Below are the code and all the weights of a small trained network. Each question names an input and a target symbol and asks about switching units off, where a switched-off unit gives its printed mean instead of its output.

import numpy as np


def w(rows, s, z=0):
    codes = np.array(rows[::2]) - 128.0
    scale = np.full(codes.shape[1], s)
    scale[-1] = z or s
    return codes * scale


def f(y):
    return np.maximum(y, 0)


def softmax(a):
    e = np.exp(a - a.max(-1, keepdims=True))
    return e / e.sum(-1, keepdims=True)


def log_softmax(a):
    a = a - a.max(-1, keepdims=True)
    return a - np.log(np.exp(a).sum(-1, keepdims=True))


def net(x, mask):
    ids = ['ΓΞΣαβδεζηθλμπτψω'.index(c) for c in x.split()]
    T = len(ids)
    res = E[ids] + P[:T]
    q, k, v = (res @ M[0].T for M in (Q, K, V))
    z = softmax(np.where(np.tri(T) > 0, q @ k.T / 3**0.5, -1e9)) @ v
    res = res + np.where(mask[0], z, O[0][:, -1]) @ O[0][:, :-1]
    y = f(res @ A[0][:, :-1].T + A[0][:, -1])
    res = res + np.where(mask[1:17], y, B[0][:, -1]) @ B[0][:, :-1]
    return log_softmax(res[-1] @ U[:, :-1].T + U[:, -1])


Q, K, V, O, A, B = {}, {}, {}, {}, {}, {}
E = w([
[150,107,115,129],'Γ',
[141,111,110,119],'Ξ',
[2,213,235,123],'Σ',
[137,103,119,120],'α',
[132,125,83,91],'β',
[146,109,106,127],'δ',
[131,106,138,108],'ε',
[135,105,123,111],'ζ',
[167,188,148,119],'η',
[145,103,126,132],'θ',
[136,96,120,125],'λ',
[133,100,127,118],'μ',
[143,112,109,119],'π',
[142,111,113,124],'τ',
[139,101,110,123],'ψ',
[103,76,197,77],'ω',
],0.017)
P = w([
[174,35,130,254],'0',
[77,129,41,7],'1',
[120,147,114,15],'2',
[139,124,142,51],'3',
[156,116,158,73],'4',
[160,118,169,82],'5',
[166,119,176,89],'6',
[174,124,183,96],'7',
[174,138,183,97],'8',
[182,147,189,97],'9',
[188,153,185,98],'10',
[187,166,185,98],'11',
[197,176,189,101],'12',
[196,176,189,98],'13',
],0.007)
Q[0] = w([
[88,153,39,200],'h0',
[188,175,164,138],'h0',
[136,144,144,4],'h0',
],0.012)
K[0] = w([
[247,107,83,116],'h0',
[106,241,141,159],'h0',
[2,129,110,230],'h0',
],0.0081)
V[0] = w([
[132,30,138,111],'h0',
[119,203,247,122],'h0',
[60,99,149,120],'h0',
],0.011)
O[0] = w([
[196,168,64,120,175],'h0',
[95,133,194,254,253],'h0',
[121,228,113,147,109],'h0',
],0.008,0.0036)
A[0] = w([
[159,93,133,94,255],'n0',
[136,197,118,155,100],'n1',
[104,155,205,134,163],'n2',
[132,84,172,182,79],'n3',
[132,85,114,112,228],'n4',
[173,166,65,60,72],'n5',
[118,2,176,131,127],'n6',
[144,181,96,180,207],'n7',
[167,134,121,160,134],'n8',
[162,86,147,157,126],'n9',
[81,113,110,198,201],'n10',
[97,69,147,168,176],'n11',
[130,170,107,177,79],'n12',
[54,127,170,111,78],'n13',
[87,161,203,174,88],'n14',
[39,43,163,50,20],'n15',
],0.011,0.0072)
B[0] = w([
[154,169,155,146,255],'n0',
[142,115,114,81,147],'n1',
[111,104,154,139,222],'n2',
[119,144,92,97,156],'n3',
[155,153,132,139,201],'n4',
[111,100,112,176,164],'n5',
[117,155,93,139,169],'n6',
[159,121,104,104,184],'n7',
[137,120,109,111,153],'n8',
[119,121,107,152,159],'n9',
[154,140,97,67,159],'n10',
[139,171,96,115,167],'n11',
[149,119,132,69,136],'n12',
[130,172,109,103,141],'n13',
[118,70,138,154,190],'n14',
[158,138,3,123,137],'n15',
],0.015,0.0091)
U = w([
[184,246,46,109,192],'Γ',
[127,242,190,62,202],'Ξ',
[129,86,238,214,231],'Σ',
[114,119,112,119,61],'α',
[119,130,122,141,12],'β',
[125,130,119,121,32],'δ',
[119,131,121,130,22],'ε',
[123,129,127,132,2],'ζ',
[131,71,115,70,130],'η',
[117,132,120,137,23],'θ',
[113,131,112,135,47],'λ',
[111,117,104,120,86],'μ',
[118,132,121,145,6],'π',
[118,124,110,118,49],'τ',
[120,136,122,124,14],'ψ',
[60,113,101,161,228],'ω',
],0.011,0.0047)

Each question gives the input, a string of symbols that net reads in full, and the target symbol t.
The units are the heads (3 rows each of Q, K, V and O) and the neurons (one row each of A and B). Each row of codes is followed by its name. A weight is (code - 128) times the scale printed after its matrix; where a second scale follows, it is the last column's (O, A, B and U).
mask holds one flag per unit, heads first, then neurons. A switched-off unit (its flag False) gives its mean, the last column of its rows in O or B, instead of its output. The means were averaged over made-up inputs and are rounded, as every weight is.
A unit's drop is (log p(t) with every unit on - log p(t) with that unit switched off) / (log p(t) with every unit on - log p(t) with every unit switched off).
The circuit of an input: a set's keep is (log p(t) with only the set's units on - log p(t) with every unit switched off) / (log p(t) with every unit on - log p(t) with every unit switched off). Starting from the 12 units with the biggest drops (on a tie, the unit counted first), units are removed one at a time, each time the one whose removal leaves the highest keep (on an exact tie, the one counted first), for as long as the keep stays at least 0.8.
units of the circuit, in order: the units of the circuit, biggest drop first
most important unit: the unit with the biggest drop
top k neurons: the k neurons with the biggest drops, biggest first
drop when u is switched off: that unit's drop, to one decimal
input η ζ τ η ω η ε μ, target Γ: top 4 neurons : n14, n2, n6, n11
input Γ ω μ η λ δ ε ω, target Ξ: units of the circuit, in order : h0, n14
input ω ω α μ τ, target Γ: top 2 neurons : n2, n14
input μ λ ω ω θ η ε β η Σ, target η: top 3 neurons : n14, n10, n3
input η η ζ η η η ε, target Γ: units of the circuit, in order : h0, n6, n11, n15
input ε η ω ω ε ε α, target Γ: most important unit : n2
input η α η Γ η η ω, target Γ: top 2 neurons : n15, n6
input θ μ η η η Γ, target Γ: units of the circuit, in order : n2, n14
input ω Σ η η ε π θ η ε ε ω ω η, target η: top 3 neurons : n14, n10, n1
input η Γ ζ ε, target Γ: units of the circuit, in order : h0, n2
input ω η ε ω η ω θ, target Γ: top 2 neurons : n14, n2
input η β η ω, target Γ: drop when n6 is switched off : 0.1
input η ε η η μ α, target Γ: drop when n6 is switched off : 0.3
input μ ω β Σ η ω π λ η η ε η η ζ, target η: drop when n0 is switched off : 0.3
input Ξ η η λ, target Γ: drop when n14 is switched off : 0.2
input η η β η τ, target Γ: top neuron : n6
